Small tables with named rows and columns. After each table, cells are looked up by row and column.

Table Vugito
columns: Madopu, Labo, Tulebeg, Gurifas, Gibub, Vus, Luf, Puz, Balup, Muz
Notabi: [-67.853, 4.516, -31.094, -75.374, -93.057, -16.296, -24.527, -72.387, -32.624, -31.538]
Sur: [-34.824, -5.100, -29.550, -61.683, -70.295, -17.666, -30.827, -47.905, -37.790, -27.986]
Kug: [-76.741, 56.022, -33.099, -54.366, -53.575, -30.802, -32.149, 7.009, -29.153, -38.160]
Kavoniz: [-57.309, -33.069, -37.874, -41.432, -60.221, -33.028, -25.108, -73.965, -28.541, -37.390]
Gimeror: [-65.417, 38.196, -29.022, -50.070, -46.352, -34.956, -33.310, 4.977, -32.574, -34.368]
Nad: [-78.519, -33.214, -38.723, -22.154, -48.298, -43.711, -29.716, -58.484, -25.906, -43.496]
Mak: [-64.921, 27.298, -34.541, -42.411, -46.995, -35.175, -34.405, -2.760, -32.614, -35.893]
Bug: [-49.392, -6.039, -34.231, -35.251, -38.859, -33.695, -32.053, -24.135, -35.086, -30.526]
Mulo: [-37.234, 20.689, -29.461, -56.134, -51.204, -17.414, -32.138, -7.445, -38.123, -29.299]
Beke: [-58.925, -26.642, -36.443, -45.676, -61.292, -31.851, -31.681, -69.725, -26.772, -32.726]
Vibabit: [-53.006, -16.376, -32.775, -40.785, -49.470, -31.889, -32.256, -46.851, -31.424, -32.705]

Beke, Puz -> -69.725
Notabi, Gurifas -> -75.374
Vibabit, Gibub -> -49.470
Kavoniz, Puz -> -73.965
Kug, Gibub -> -53.575
Vibabit, Gurifas -> -40.785
Mulo, Muz -> -29.299
Sur, Tulebeg -> -29.550
Mak, Puz -> -2.760
Nad, Labo -> -33.214
Vibabit, Balup -> -31.424
Mak, Tulebeg -> -34.541
Mulo, Puz -> -7.445
Notabi, Labo -> 4.516
Nad, Puz -> -58.484

Table Bebe
|  | Sas | Zifebe | Bemuzas | Mipa | Mimo | Nek | Kebuf |
|---|---|---|---|---|---|---|---|
| Pafak | 2676 | 6970 | 5238 | 6253 | 2771 | 6136 | 5715 |
| Vokat | 6809 | 3953 | 5162 | 3727 | 6555 | 3553 | 4692 |
| Kefoved | 7053 | 4639 | 5148 | 5682 | 6007 | 5065 | 4508 |
| Ligoni | 6230 | 4760 | 4850 | 5942 | 5778 | 4705 | 4847 |
| Ziboref | 5665 | 5763 | 3881 | 7196 | 4499 | 5377 | 6865 |
| Kuz | 4705 | 3475 | 6278 | 2156 | 6114 | 6082 | 5966 |
| Rek | 2046 | 8537 | 2162 | 9785 | 3558 | 4725 | 2727 |
| Gupe | 2768 | 4525 | 4388 | 3111 | 5728 | 6190 | 4610 |
| Dab | 1250 | 6806 | 3185 | 5363 | 3932 | 5733 | 5694 |
| Zomubik | 1744 | 5606 | 3944 | 6667 | 4284 | 5845 | 5526 |
| Figode | 1390 | 5937 | 5084 | 5347 | 4086 | 6003 | 4719 |
| Lar | 7286 | 3529 | 7418 | 2822 | 4831 | 4122 | 4549 |

What is the Kebuf of Zomubik in Bebe? 5526
What is the Nek of Zomubik in Bebe? 5845
What is the Nek of Kefoved in Bebe? 5065
What is the Bemuzas of Dab in Bebe? 3185
What is the Bemuzas of Lar in Bebe? 7418
What is the Sas of Ligoni in Bebe? 6230
What is the Sas of Pafak in Bebe? 2676
What is the Sas of Rek in Bebe? 2046
What is the Mimo of Kuz in Bebe? 6114
What is the Kebuf of Kuz in Bebe? 5966
What is the Nek of Lar in Bebe? 4122
What is the Mipa of Zomubik in Bebe? 6667
What is the Sas of Figode in Bebe? 1390
What is the Mipa of Kefoved in Bebe? 5682
What is the Mipa of Ziboref in Bebe? 7196
What is the Kebuf of Lar in Bebe? 4549
What is the Mipa of Gupe in Bebe? 3111
What is the Zifebe of Lar in Bebe? 3529
What is the Zifebe of Figode in Bebe? 5937
What is the Mimo of Figode in Bebe? 4086

